Below are the code and all the weights of a small trained network. Each question names an input and a target symbol and asks about switching units off, where a switched-off unit gives its printed mean instead of its output.

import numpy as np


def w(rows, s, z=0):
    codes = np.array(rows[::2]) - 128.0
    scale = np.full(codes.shape[1], s)
    scale[-1] = z or s
    return codes * scale


def f(y):
    return np.maximum(y, 0)


def softmax(a):
    e = np.exp(a - a.max(-1, keepdims=True))
    return e / e.sum(-1, keepdims=True)


def log_softmax(a):
    a = a - a.max(-1, keepdims=True)
    return a - np.log(np.exp(a).sum(-1, keepdims=True))


def net(x, mask):
    ids = ['αβγδεζηθμξστ'.index(c) for c in x.split()]
    T = len(ids)
    res = E[ids] + P[:T]
    u = 0
    for l in range(2):
        q, k, v = (res @ M[l].T for M in (Q, K, V))
        z = softmax(np.where(np.tri(T) > 0, q @ k.T / 2**0.5, -1e9)) @ v
        res = res + np.where(mask[u], z, O[l][:, -1]) @ O[l][:, :-1]
        u += 1
        y = f(res @ A[l][:, :-1].T + A[l][:, -1])
        res = res + np.where(mask[u : u + 4], y, B[l][:, -1]) @ B[l][:, :-1]
        u += 4
    return log_softmax(res[-1] @ U[:, :-1].T + U[:, -1])


Q, K, V, O, A, B = {}, {}, {}, {}, {}, {}
E = w([
[67,113,76,84,111,64],'α',
[66,91,75,178,92,206],'β',
[116,169,145,102,112,90],'γ',
[126,184,156,100,112,96],'δ',
[115,145,124,87,110,88],'ε',
[94,145,128,86,94,102],'ζ',
[123,109,74,75,118,47],'η',
[173,173,156,90,108,117],'θ',
[156,115,118,55,91,138],'μ',
[151,102,121,102,71,128],'ξ',
[163,112,74,193,110,100],'σ',
[251,174,185,185,118,148],'τ',
],0.022)
P = w([
[86,255,119,129,21,30],'0',
[115,189,81,123,55,32],'1',
[114,172,90,147,45,76],'2',
[96,132,127,161,64,125],'3',
[78,110,104,141,102,155],'4',
[73,91,89,115,153,187],'5',
],0.0067)
Q[0] = w([
[174,38,139,227,110,106],'0.h0',
[126,57,214,175,255,113],'0.h0',
],0.0086)
K[0] = w([
[166,159,137,139,172,113],'0.h0',
[154,181,117,54,135,3],'0.h0',
],0.012)
V[0] = w([
[162,38,102,188,1,181],'0.h0',
[181,95,189,174,95,3],'0.h0',
],0.0072)
O[0] = w([
[137,162,157,122,75,248,254],'0.h0',
[120,186,55,66,175,125,233],'0.h0',
],0.013,0.0074)
A[0] = w([
[180,211,119,182,61,178,220],'0.n0',
[205,53,42,57,130,13,97],'0.n1',
[159,85,163,60,76,162,4],'0.n2',
[1,123,201,176,122,41,156],'0.n3',
],0.0073,0.0036)
B[0] = w([
[55,166,100,125,157,114,253],'0.n0',
[59,198,187,146,163,160,158],'0.n1',
[149,168,89,146,126,64,162],'0.n2',
[87,91,139,133,60,1,139],'0.n3',
],0.0085,0.016)
Q[1] = w([
[152,73,199,144,96,118],'1.h0',
[144,196,103,134,3,162],'1.h0',
],0.015)
K[1] = w([
[97,190,34,104,87,35],'1.h0',
[154,65,135,255,180,186],'1.h0',
],0.0083)
V[1] = w([
[74,60,169,55,87,141],'1.h0',
[190,143,218,9,126,165],'1.h0',
],0.012)
O[1] = w([
[144,249,140,104,37,73,5],'1.h0',
[113,78,226,24,110,130,54],'1.h0',
],0.011,0.013)
A[1] = w([
[128,35,127,106,183,153,3],'1.n0',
[214,135,85,149,207,125,41],'1.n1',
[114,72,203,86,128,2,228],'1.n2',
[94,138,92,178,141,147,66],'1.n3',
],0.0098,0.0051)
B[1] = w([
[111,126,200,160,100,110,226],'1.n0',
[121,128,145,128,76,141,215],'1.n1',
[251,98,158,99,164,109,145],'1.n2',
[154,110,144,122,138,107,247],'1.n3',
],0.015,0.016)
U = w([
[101,193,139,210,81,109,3],'α',
[142,151,129,143,128,136,20],'β',
[152,144,129,149,150,106,84],'γ',
[166,149,127,138,170,110,100],'δ',
[153,155,136,134,148,111,87],'ε',
[184,173,158,160,65,108,75],'ζ',
[95,202,110,138,238,137,96],'η',
[203,163,127,104,230,192,134],'θ',
[222,127,149,102,72,146,118],'μ',
[64,196,102,52,88,218,235],'ξ',
[161,105,18,125,255,231,188],'σ',
[126,137,192,182,161,164,179],'τ',
],0.0056,0.0048)

Each question gives the input, a string of symbols that net reads in full, and the target symbol t.
The units are the heads (2 rows each of Q, K, V and O) and the neurons (one row each of A and B). Each row of codes is followed by its name. A weight is (code - 128) times the scale printed after its matrix; where a second scale follows, it is the last column's (O, A, B and U).
mask holds one flag per unit, layer by layer, with each layer's heads first. A switched-off unit (its flag False) gives its mean, the last column of its rows in O or B, instead of its output. The means were averaged over made-up inputs and are rounded, as every weight is.
A unit's drop is (log p(t) with every unit on - log p(t) with that unit switched off) / (log p(t) with every unit on - log p(t) with every unit switched off).
The circuit of an input: a set's keep is (log p(t) with only the set's units on - log p(t) with every unit switched off) / (log p(t) with every unit on - log p(t) with every unit switched off). Starting from all 10 units, units are removed one at a time, each time the one whose removal leaves the highest keep (on an exact tie, the one counted first), for as long as the keep stays at least 0.8.
units of the circuit, in order: the units of the circuit, biggest drop first
most important unit: the unit with the biggest drop
top k neurons: the k neurons with the biggest drops, biggest first
top k neurons in layer l: the k neurons of layer l with the biggest drops, biggest first
input μ μ τ τ ξ, target τ: top 2 neurons	1.n0, 0.n3
input τ γ η μ, target μ: top 2 neurons	0.n0, 1.n2
input τ η σ, target τ: top 2 neurons	1.n0, 1.n1
input δ ξ ξ σ α α, target σ: units of the circuit, in order	1.h0
input μ τ ξ η, target τ: top 2 neurons in layer 0	0.n2, 0.n3
input ξ ξ ζ, target ξ: top 3 neurons	1.n3, 1.n0, 1.n2
input ξ σ ξ τ β α, target α: units of the circuit, in order	0.h0, 1.h0
input ξ η θ, target ξ: top 3 neurons	0.n0, 1.n3, 1.n0
input ξ σ α θ, target σ: top 2 neurons	1.n0, 0.n2
input ξ α τ ξ ξ γ, target ξ: top 2 neurons	0.n0, 1.n3
input τ τ τ ε, target τ: units of the circuit, in order	1.h0, 1.n0
input μ ξ μ η ξ ε, target ξ: units of the circuit, in order	1.h0, 1.n3
input ξ ε θ, target ξ: top 3 neurons	1.n3, 0.n0, 1.n0
input τ ζ σ σ η, target σ: most important unit	0.n0
input τ η β σ, target α: units of the circuit, in order	1.h0, 0.n0
input τ ε τ μ, target τ: top 2 neurons	1.n0, 0.n2
input η β η σ μ δ, target α: units of the circuit, in order	1.h0, 0.h0
input τ σ σ γ, target σ: top 2 neurons in layer 0	0.n0, 0.n1
input μ ξ β τ, target α: top 3 neurons	0.n0, 1.n1, 1.n2
input ξ γ σ ξ θ, target σ: units of the circuit, in order	1.n0, 1.h0
input τ ξ η β θ τ, target ζ: units of the circuit, in order	0.h0, 1.h0
